Each row is followed by one of two labels, saying whether the row has a hidden trait. Each part has a new trait and two new labels.
[-1.27,-2.70,-0.16,+0.50,-1.29,+2.29,+1.33,+1.41,-0.01,-0.68,+1.19,+1.11,+0.96,+0.65,+7.03,+0.36,-4.53,+4.52]  <53>
[-2.28,+1.90,+0.27,+2.32,+1.00,+0.59,+0.52,-0.13,-0.06,-1.02,+5.90,-2.59,+0.54,-2.23,+0.86,-1.90,-2.30,+5.30]  <53>
[-0.88,-2.87,-0.43,+0.24,-0.53,+2.42,+0.67,+2.69,-2.27,-0.84,+2.21,+2.10,-0.25,-2.50,-0.70,+0.44,-1.68,-4.12]  <53>
[-1.32,-8.89,-0.22,+0.09,-0.98,-1.39,+0.13,-4.18,+0.23,-0.50,+9.99,-0.65,+0.67,-0.73,+3.62,+0.58,-2.12,-0.70]  <53>
[-1.10,-0.95,-0.92,-0.64,+1.19,+1.83,+0.88,+0.11,-0.48,-1.28,+6.60,-2.21,+0.94,-2.25,-0.72,-0.56,-4.64,-2.31]  <53>
[-0.55,-2.07,+0.60,-0.67,-3.42,+0.05,+0.79,+0.00,+0.54,-0.09,+8.55,+3.07,+0.31,-0.50,-0.70,+0.08,-2.40,+2.87]  <53>
[-1.08,+4.01,+1.20,+2.55,+0.70,+0.92,+0.18,-3.27,+0.50,-0.03,+0.15,+1.42,+0.74,+4.40,-0.74,-0.51,+0.51,-2.03]  <63>
[-1.52,-5.48,+3.08,-0.62,-3.38,+4.63,+1.13,+1.30,-2.45,-2.18,+5.89,-2.40,+0.22,+0.47,-0.65,+0.33,-2.96,+2.38]  <53>
[-1.54,-9.99,-0.07,+0.22,-0.91,+1.62,+0.24,+3.68,-0.09,-2.24,+2.69,-0.83,-0.43,+2.62,+2.31,+0.55,-1.38,+7.88]  <53>
[-2.81,+6.85,+0.17,+2.51,-2.02,-1.86,+0.07,-5.26,+1.30,+0.41,+5.98,+0.44,+1.92,+1.22,+1.05,-0.54,+3.07,+3.61]  <63>
[-0.30,-0.47,+1.89,+0.11,-2.40,+1.42,+0.11,+4.90,+0.09,-0.22,+1.89,+1.19,+0.30,+1.84,-2.43,-1.23,+2.72,+5.76]  <63>
[-1.36,-2.85,+0.97,-0.73,-1.06,-0.70,+0.00,-1.22,-1.95,-1.66,-1.39,-6.06,+0.57,-0.63,+0.77,+0.30,-2.66,+2.79]  <63>
[-0.29,-4.11,+2.01,-1.65,-0.32,-0.03,+0.70,+0.92,-3.10,-2.15,+7.04,+2.00,-0.43,-3.44,-0.65,-0.14,-1.90,-1.40]  <63>
[-1.22,-1.25,+1.84,+0.62,-0.37,+1.88,-1.27,-2.40,-1.53,-0.69,+3.13,+0.67,+0.61,-1.04,+4.52,-0.94,-1.68,+5.71]  <53>
[-3.12,-0.39,+0.41,+1.05,-1.21,-1.02,-0.96,-1.55,-2.48,-0.18,+1.99,-0.55,+0.49,-1.91,+2.19,+0.22,-1.62,-1.53]  <53>
[-0.49,-6.01,+0.78,-0.31,-1.06,-0.50,+1.56,-1.08,-3.19,-3.17,+3.00,-1.84,+0.29,-0.81,-0.48,+0.15,-1.22,-3.32]  <63>
[-0.17,+2.44,+1.07,-0.15,-2.40,-0.47,-0.12,-0.83,-0.02,+0.05,+4.23,-1.06,+0.43,+1.49,+0.94,+0.90,-4.52,+9.28]  <53>
[-2.13,-2.63,+0.99,-1.07,-0.76,+1.05,-0.47,+1.15,-2.89,-3.91,+1.67,-0.07,+0.44,+1.68,-3.43,-0.26,-1.09,-2.89]  <63>
[-0.58,-4.81,-0.83,-2.07,-0.20,+2.61,-1.05,-0.22,-2.96,-0.95,+2.39,-0.76,+0.58,+4.79,-0.72,+0.20,+0.22,+1.61]  <63>
[-1.62,-1.56,+1.73,-0.27,-1.72,+1.18,-0.50,-3.93,-0.87,-1.88,+0.96,+0.34,-0.02,-1.91,+5.63,-1.39,-0.68,+3.74]  <53>
[-0.30,-1.77,-2.48,+0.78,-1.50,+1.30,+1.42,-0.89,+0.30,-2.03,+1.87,+2.57,+0.16,-0.81,-5.32,-0.64,-1.94,+5.56]  <63>
[-0.97,+0.82,+2.05,+0.41,+0.13,+0.34,+0.85,-3.77,-0.38,-3.08,+0.66,-1.50,+0.38,-1.86,+0.36,+0.57,-3.46,-2.44]  <63>
[-2.69,+9.99,+1.40,+3.12,-0.34,+1.40,-1.03,-5.13,-0.18,+1.02,+1.42,-0.72,+0.63,-0.52,+0.78,-1.70,+0.33,+0.74]  <53>
[-0.69,-7.38,-0.79,+1.08,-1.94,-0.09,-0.52,-0.04,-1.47,+0.49,+5.15,-0.78,+0.63,+4.14,+1.40,-2.42,+2.40,+5.32]  <63>
[-1.95,-0.65,-1.39,-0.45,-1.41,+4.98,+1.58,-1.74,-1.34,-0.67,+4.73,-1.79,+0.25,+3.00,-1.07,+0.11,-4.26,-0.64]  <63>
[-2.52,-1.93,+2.24,-2.52,-2.55,+1.57,+0.65,-0.42,+0.70,-0.56,+5.76,-0.70,+0.41,+4.42,+0.54,-0.29,-1.06,+5.77]  <53>
[+0.49,+3.53,+1.44,-1.63,-0.71,+2.34,-0.29,-1.77,-0.37,-0.41,+2.34,+2.27,-0.06,-3.18,+0.51,+0.09,+0.03,+0.38]  <53>
[-1.09,-8.20,-1.22,-1.42,-2.73,+0.31,+1.09,-3.33,-1.13,-1.75,+2.30,+1.66,+0.31,-0.35,-1.49,-0.65,-0.12,+0.15]  <63>
[-0.15,+2.66,+0.49,+1.37,-0.51,-2.31,-1.77,-0.74,-1.28,-0.54,+3.23,+0.69,-0.64,-1.58,+2.05,+0.91,-2.24,+2.07]  <53>
[-1.75,-6.32,+2.52,+0.17,-0.70,-0.27,+0.27,-1.33,-1.06,-0.21,+1.68,+1.35,+0.72,+2.58,-0.03,-1.11,+4.55,-1.73]  <63>
[-1.82,-5.17,+2.52,-1.42,+0.35,+1.04,-0.11,+3.80,-0.56,-0.94,+2.70,-0.58,+0.25,+3.66,-0.56,-0.36,-3.37,+3.27]  <63>
[-0.86,-1.16,-1.66,+0.23,+0.25,+1.86,-1.29,+0.52,-1.57,-2.93,-0.28,-1.58,+0.25,+1.50,-0.82,+1.52,-1.86,-4.07]  <63>
[-1.40,-4.99,+0.43,+0.10,+0.38,-0.42,-0.68,+3.79,+0.73,-0.37,+3.85,-0.52,+0.47,+3.46,+1.04,+0.37,-1.26,-7.00]  <53>
[-0.38,-1.70,+0.16,-1.02,-1.52,-0.30,+0.63,+0.03,-3.19,-2.75,+5.62,+2.28,-0.11,-1.39,-0.28,-0.97,-2.18,-2.92]  <53>
[-0.99,-9.99,+1.76,-0.13,-1.14,+0.68,-0.32,-0.24,-1.00,-0.83,-1.61,-1.95,-0.63,-2.34,+0.15,-1.32,+0.50,+3.76]  <53>
[-1.80,-7.79,+0.04,+0.18,-0.01,-0.31,+0.50,-3.06,-2.58,+2.02,+4.82,-0.16,-0.21,+1.01,+3.41,+0.84,-0.29,+3.87]  <53>
[-0.57,-2.55,+0.41,+1.35,-1.85,-0.87,+1.04,+1.80,+0.35,+0.87,-1.20,-0.02,-0.30,+4.38,-3.17,+0.58,-2.16,+0.51]  <63>
[-0.74,+2.24,+1.11,+1.43,-0.44,-1.62,-0.03,-0.27,-0.45,-0.48,+0.20,-0.94,+0.16,+2.82,+1.21,-1.84,+4.57,+2.22]  <63>
[-0.42,-0.51,-2.22,-2.42,-0.41,+2.88,+0.35,-0.93,+0.73,+2.97,-0.32,+0.03,+0.29,-2.53,+1.33,-0.33,-2.59,+1.78]  <63>
[-2.87,-3.85,+0.57,-0.95,-2.44,+1.31,+0.17,+0.93,-1.60,-1.39,+4.84,+0.08,+0.65,+6.87,-2.37,+0.68,-2.47,+3.39]  <63>
[-0.06,-0.79,+0.55,-0.63,+0.94,+1.32,+1.28,-1.53,-0.80,-1.09,+4.27,-1.03,+0.18,+3.04,-0.98,-1.48,-1.07,+4.60]  <63>
[-1.00,+1.49,-0.65,+3.48,-0.43,+1.49,-0.92,-3.66,-1.25,-0.82,+1.13,-3.09,+1.29,-0.50,+1.51,-0.16,-3.17,-5.21]  <53>
[-1.24,+6.84,+0.75,+1.47,-0.52,-0.73,-0.56,-2.80,-0.65,-1.32,+5.86,-2.50,+0.21,-1.56,-2.32,-0.99,+2.72,+5.66]  <63>
[+0.06,-1.76,+0.07,-1.29,+0.32,-0.82,-0.12,+4.42,+0.05,-1.05,+2.61,+0.89,-0.11,+0.13,-2.83,+0.18,-2.25,-0.58]  <53>
